Below is a small trained network, with its code and all its weights. Each question gives an input and a target symbol and asks what happens when units are switched off, that is, made to give their printed mean instead of their output.

import numpy as np


def w(rows, s, z=0):
    codes = np.array(rows[::2]) - 128.0
    scale = np.full(codes.shape[1], s)
    scale[-1] = z or s
    return codes * scale


def norm(h):
    return h / np.sqrt((h * h).mean(-1, keepdims=True) + 1e-5)


def f(y):
    return y / 2 * (1 + np.tanh(0.7978845608 * (y + 0.044715 * y**3)))


def softmax(a):
    e = np.exp(a - a.max(-1, keepdims=True))
    return e / e.sum(-1, keepdims=True)


def log_softmax(a):
    a = a - a.max(-1, keepdims=True)
    return a - np.log(np.exp(a).sum(-1, keepdims=True))


def net(x, mask):
    ids = ['δεηλπτφ'.index(c) for c in x.split()]
    T = len(ids)
    res = E[ids] + P[:T]
    u = 0
    for l in range(3):
        r = norm(res)
        for j in range(3):
            rows = slice(3 * j, 3 * j + 3)
            q, k, v = (r @ M[l][rows].T for M in (Q, K, V))
            z = softmax(np.where(np.tri(T) > 0, q @ k.T / 3**0.5, -1e9)) @ v
            o = O[l][rows]
            res = res + np.where(mask[u + j], z, o[:, -1]) @ o[:, :-1]
        u += 3
        y = f(norm(res) @ A[l][:, :-1].T + A[l][:, -1])
        res = res + np.where(mask[u : u + 4], y, B[l][:, -1]) @ B[l][:, :-1]
        u += 4
    return log_softmax(norm(res)[-1] @ U[:, :-1].T + U[:, -1])


Q, K, V, O, A, B = {}, {}, {}, {}, {}, {}
E = w([
[105,210,130,64,138,120,134,116],'δ',
[137,150,107,60,117,142,156,72],'ε',
[147,166,133,43,79,135,140,70],'η',
[174,196,150,112,215,187,29,112],'λ',
[148,109,186,98,52,117,236,72],'π',
[116,37,105,167,222,130,172,158],'τ',
[65,136,93,143,62,4,184,110],'φ',
],0.011)
P = w([
[171,69,133,83,78,220,25,186],'0',
[88,105,163,25,155,61,123,101],'1',
[224,90,63,149,181,91,182,115],'2',
[148,128,116,215,129,164,149,207],'3',
[114,92,154,86,122,167,170,22],'4',
[212,122,136,254,166,3,115,86],'5',
[87,175,70,128,53,126,214,181],'6',
],0.0078)
Q[0] = w([
[160,109,140,126,144,51,117,98],'L0H0',
[190,174,87,61,161,90,158,115],'L0H0',
[131,97,104,127,111,159,108,173],'L0H0',
[169,195,155,126,149,75,204,126],'L0H1',
[138,175,186,100,168,40,132,75],'L0H1',
[1,120,140,65,94,204,115,115],'L0H1',
[170,124,144,114,190,122,106,179],'L0H2',
[56,191,89,111,113,40,91,133],'L0H2',
[85,124,137,174,118,149,111,146],'L0H2',
],0.0068)
K[0] = w([
[207,151,75,120,128,199,198,130],'L0H0',
[197,103,136,140,143,106,109,176],'L0H0',
[132,75,132,171,160,52,123,138],'L0H0',
[136,125,79,168,83,148,187,194],'L0H1',
[105,169,156,136,100,161,193,163],'L0H1',
[87,100,94,51,123,70,117,2],'L0H1',
[68,140,69,99,119,63,94,110],'L0H2',
[154,151,135,173,177,121,102,154],'L0H2',
[145,8,143,113,191,99,144,205],'L0H2',
],0.007)
V[0] = w([
[205,173,133,195,91,109,143,138],'L0H0',
[159,42,132,122,193,105,139,32],'L0H0',
[65,36,132,134,128,126,55,169],'L0H0',
[80,97,111,161,34,142,125,60],'L0H1',
[178,48,45,202,208,156,120,1],'L0H1',
[181,94,133,141,72,109,168,32],'L0H1',
[151,33,89,156,241,137,98,206],'L0H2',
[161,77,84,86,186,149,161,128],'L0H2',
[45,80,53,95,117,240,87,79],'L0H2',
],0.0046)
O[0] = w([
[147,131,163,143,193,96,101,126,75],'L0H0',
[106,212,94,164,120,142,161,120,125],'L0H0',
[107,133,70,131,105,129,218,186,60],'L0H0',
[109,92,78,100,180,62,122,125,105],'L0H1',
[100,178,144,97,49,56,3,87,5],'L0H1',
[104,83,90,108,118,93,152,194,150],'L0H1',
[225,44,170,85,125,160,147,115,3],'L0H2',
[162,176,63,178,136,125,83,111,171],'L0H2',
[83,120,216,131,186,93,165,194,133],'L0H2',
],0.0054,0.0031)
A[0] = w([
[199,96,128,113,151,184,31,125,91],'L0N0',
[98,85,61,43,79,189,96,235,39],'L0N1',
[37,252,117,214,62,134,147,170,254],'L0N2',
[90,25,29,215,141,192,214,181,205],'L0N3',
],0.0036,0.0014)
B[0] = w([
[187,203,127,203,196,165,241,190,103],'L0N0',
[147,64,97,202,179,159,50,151,149],'L0N1',
[255,78,37,103,105,206,66,114,253],'L0N2',
[189,226,175,153,39,171,133,90,233],'L0N3',
],0.0058,0.0024)
Q[1] = w([
[156,158,102,116,65,160,101,73],'L1H0',
[51,119,92,173,95,149,99,153],'L1H0',
[159,92,38,143,67,152,43,156],'L1H0',
[28,136,178,86,119,171,127,146],'L1H1',
[136,19,114,162,144,73,151,255],'L1H1',
[89,94,132,132,179,236,119,154],'L1H1',
[139,150,167,169,153,146,76,89],'L1H2',
[158,136,118,143,199,73,104,73],'L1H2',
[59,182,129,47,116,127,110,155],'L1H2',
],0.0084)
K[1] = w([
[113,235,114,209,61,185,33,165],'L1H0',
[18,184,94,16,165,187,130,120],'L1H0',
[120,48,143,26,118,111,35,229],'L1H0',
[53,129,198,115,147,115,253,110],'L1H1',
[62,106,166,32,156,121,93,197],'L1H1',
[120,159,149,63,209,163,184,135],'L1H1',
[106,63,105,147,182,140,138,162],'L1H2',
[110,131,119,168,159,112,9,90],'L1H2',
[71,142,179,28,149,161,152,179],'L1H2',
],0.0062)
V[1] = w([
[149,241,179,118,128,134,73,172],'L1H0',
[59,192,91,58,34,120,125,144],'L1H0',
[124,130,71,108,74,165,171,178],'L1H0',
[134,123,60,136,165,224,151,150],'L1H1',
[110,112,83,79,189,123,86,103],'L1H1',
[126,96,144,187,200,122,108,119],'L1H1',
[182,134,82,153,253,115,93,111],'L1H2',
[77,111,160,144,70,150,167,104],'L1H2',
[149,124,93,46,152,122,134,132],'L1H2',
],0.0056)
O[1] = w([
[239,73,184,198,114,117,106,181,110],'L1H0',
[253,89,161,121,99,160,210,149,113],'L1H0',
[116,108,120,126,85,81,170,125,243],'L1H0',
[64,197,131,126,125,38,127,95,254],'L1H1',
[120,171,163,58,2,124,151,157,85],'L1H1',
[93,178,20,147,88,151,142,180,53],'L1H1',
[113,112,115,83,100,104,187,123,124],'L1H2',
[109,199,138,144,127,158,117,136,127],'L1H2',
[198,97,104,235,154,108,146,103,213],'L1H2',
],0.0062,0.0031)
A[1] = w([
[216,158,149,194,135,146,111,156,1],'L1N0',
[188,184,90,134,255,81,129,152,75],'L1N1',
[128,164,184,189,144,105,173,99,52],'L1N2',
[129,147,99,137,112,65,160,103,99],'L1N3',
],0.0054,0.00091)
B[1] = w([
[101,156,116,77,79,95,195,149,175],'L1N0',
[97,66,129,141,130,141,162,91,251],'L1N1',
[121,125,2,79,186,106,3,111,207],'L1N2',
[72,189,142,91,209,133,91,184,248],'L1N3',
],0.0069,0.0026)
Q[2] = w([
[85,69,151,130,207,115,152,128],'L2H0',
[181,128,254,109,187,120,92,154],'L2H0',
[152,163,105,213,91,166,126,137],'L2H0',
[77,53,174,121,147,193,185,124],'L2H1',
[114,74,168,98,184,98,85,116],'L2H1',
[96,142,142,108,164,181,156,54],'L2H1',
[148,148,48,173,110,126,170,131],'L2H2',
[86,122,149,125,194,38,96,80],'L2H2',
[135,130,146,145,169,67,35,123],'L2H2',
],0.0097)
K[2] = w([
[165,177,26,90,109,95,82,56],'L2H0',
[167,254,162,141,117,142,130,79],'L2H0',
[61,81,173,100,140,164,105,154],'L2H0',
[88,92,150,170,109,60,207,96],'L2H1',
[109,225,94,144,144,127,158,87],'L2H1',
[154,105,125,156,90,35,87,91],'L2H1',
[177,50,141,136,106,175,120,221],'L2H2',
[167,150,135,173,78,91,151,73],'L2H2',
[148,167,81,180,86,98,160,100],'L2H2',
],0.0094)
V[2] = w([
[240,123,130,122,49,150,158,159],'L2H0',
[131,106,132,108,56,25,153,97],'L2H0',
[123,109,163,142,143,206,106,118],'L2H0',
[104,73,130,93,88,93,59,130],'L2H1',
[167,132,157,137,154,195,59,135],'L2H1',
[117,135,50,255,154,65,160,180],'L2H1',
[149,201,209,122,171,175,113,149],'L2H2',
[140,172,144,38,102,127,131,65],'L2H2',
[186,88,160,162,113,150,145,36],'L2H2',
],0.0071)
O[2] = w([
[122,142,109,3,149,105,124,122,50],'L2H0',
[83,170,133,120,101,142,187,183,130],'L2H0',
[199,116,80,70,90,140,87,45,79],'L2H0',
[146,192,43,70,167,85,178,119,55],'L2H1',
[133,164,203,53,126,229,137,140,2],'L2H1',
[176,113,104,171,41,78,160,203,148],'L2H1',
[109,172,67,166,99,41,40,172,121],'L2H2',
[78,213,156,124,99,183,117,174,124],'L2H2',
[190,110,115,98,38,173,188,218,66],'L2H2',
],0.0063,0.0031)
A[2] = w([
[88,122,71,209,186,104,61,61,3],'L2N0',
[86,64,189,86,195,170,185,81,97],'L2N1',
[215,79,135,117,2,208,68,177,140],'L2N2',
[169,158,169,94,165,150,3,98,154],'L2N3',
],0.0071,0.0024)
B[2] = w([
[115,112,123,130,82,211,110,106,254],'L2N0',
[201,96,137,178,136,128,96,133,172],'L2N1',
[105,183,249,139,186,156,146,151,155],'L2N2',
[153,143,75,164,35,71,130,148,183],'L2N3',
],0.011,0.0065)
U = w([
[24,121,137,174,164,254,153,75,23],'δ',
[103,195,153,139,152,71,95,208,105],'ε',
[128,134,215,57,115,233,155,187,253],'η',
[107,112,98,33,240,132,134,84,159],'λ',
[206,16,183,156,202,142,169,75,72],'π',
[91,62,112,131,77,137,249,236,202],'τ',
[156,69,64,119,77,111,68,92,106],'φ',
],0.0069,0.0023)

Each question gives the input, a string of symbols that net reads in full, and the target symbol t.
The units are the heads (3 rows each of Q, K, V and O) and the neurons (one row each of A and B). Each row of codes is followed by its name. A weight is (code - 128) times the scale printed after its matrix; where a second scale follows, it is the last column's (O, A, B and U).
mask holds one flag per unit, layer by layer, with each layer's heads first. A switched-off unit (its flag False) gives its mean, the last column of its rows in O or B, instead of its output. The means were averaged over made-up inputs and are rounded, as every weight is.
A unit's drop is (log p(t) with every unit on - log p(t) with that unit switched off) / (log p(t) with every unit on - log p(t) with every unit switched off).
The circuit of an input: a set's keep is (log p(t) with only the set's units on - log p(t) with every unit switched off) / (log p(t) with every unit on - log p(t) with every unit switched off). Starting from the 12 units with the biggest drops (on a tie, the unit counted first), units are removed one at a time, each time the one whose removal leaves the highest keep (on an exact tie, the one counted first), for as long as the keep stays at least 0.8.
units of the circuit, in order: the units of the circuit, biggest drop first
most important unit: the unit with the biggest drop
k most important neurons: the k neurons with the biggest drops, biggest first
top k neurons in layer l: the k neurons of layer l with the biggest drops, biggest first
which heads matter: for each layer, one digit per head in row order, 1 if its drop is at least 0.15 and else 0, layers parted by /
input τ η π, target φ: top 2 neurons in layer 1	L1N3; L1N2
input δ π λ, target δ: 2 most important neurons	L1N1; L0N3
input δ δ λ δ φ λ λ, target φ: most important unit	L0H1
input π δ δ λ δ ε, target η: units of the circuit, in order	L2H1; L2H2
input π φ π, target τ: which heads matter	010 / 010 / 101
input δ δ φ λ δ, target τ: units of the circuit, in order	L2H1; L2H0
input π δ δ τ, target η: which heads matter	000 / 000 / 001
input π ε π, target τ: units of the circuit, in order	L0H1; L2H0
input λ τ ε, target η: units of the circuit, in order	L0H1; L2H2; L2H1
input δ ε λ π φ, target τ: units of the circuit, in order	L2H2; L2H0
input φ τ δ, target π: units of the circuit, in order	L2H2; L2N1
input π δ δ δ φ, target τ: which heads matter	000 / 100 / 101
input τ δ δ δ η, target η: units of the circuit, in order	L2H2; L0H1; L1H1
input π δ δ δ λ, target φ: units of the circuit, in order	L2N3
input δ ε δ π π π δ, target φ: 2 most important neurons	L0N2; L0N1
input ε δ ε, target ε: units of the circuit, in order	L1H1; L2H2; L2N0
input τ λ δ δ τ δ δ, target π: units of the circuit, in order	L1H0; L2H2; L2H0
input λ π δ δ ε δ δ, target ε: top 2 neurons in layer 0	L0N0; L0N3
input δ δ π δ ε π, target δ: which heads matter	010 / 100 / 000
input δ δ τ ε π η, target ε: most important unit	L0N2
input δ δ φ, target δ: units of the circuit, in order	L0H1; L2H1
input π ε δ π λ, target π: 2 most important neurons	L0N3; L0N0
input φ δ δ δ δ, target ε: top 2 neurons in layer 1	L1N1; L1N0
input δ π π π τ ε ε, target φ: which heads matter	011 / 000 / 001
input π π δ δ δ τ, target δ: which heads matter	010 / 000 / 000
input π φ δ π π δ δ, target η: which heads matter	000 / 010 / 001
input δ φ δ τ, target φ: which heads matter	011 / 000 / 101
input ε δ δ φ δ φ η, target δ: 3 most important neurons	L0N1; L0N2; L0N0
input π δ φ δ δ τ, target δ: 4 most important neurons	L1N2; L0N2; L0N3; L1N3
input π φ λ δ π, target π: most important unit	L2N1
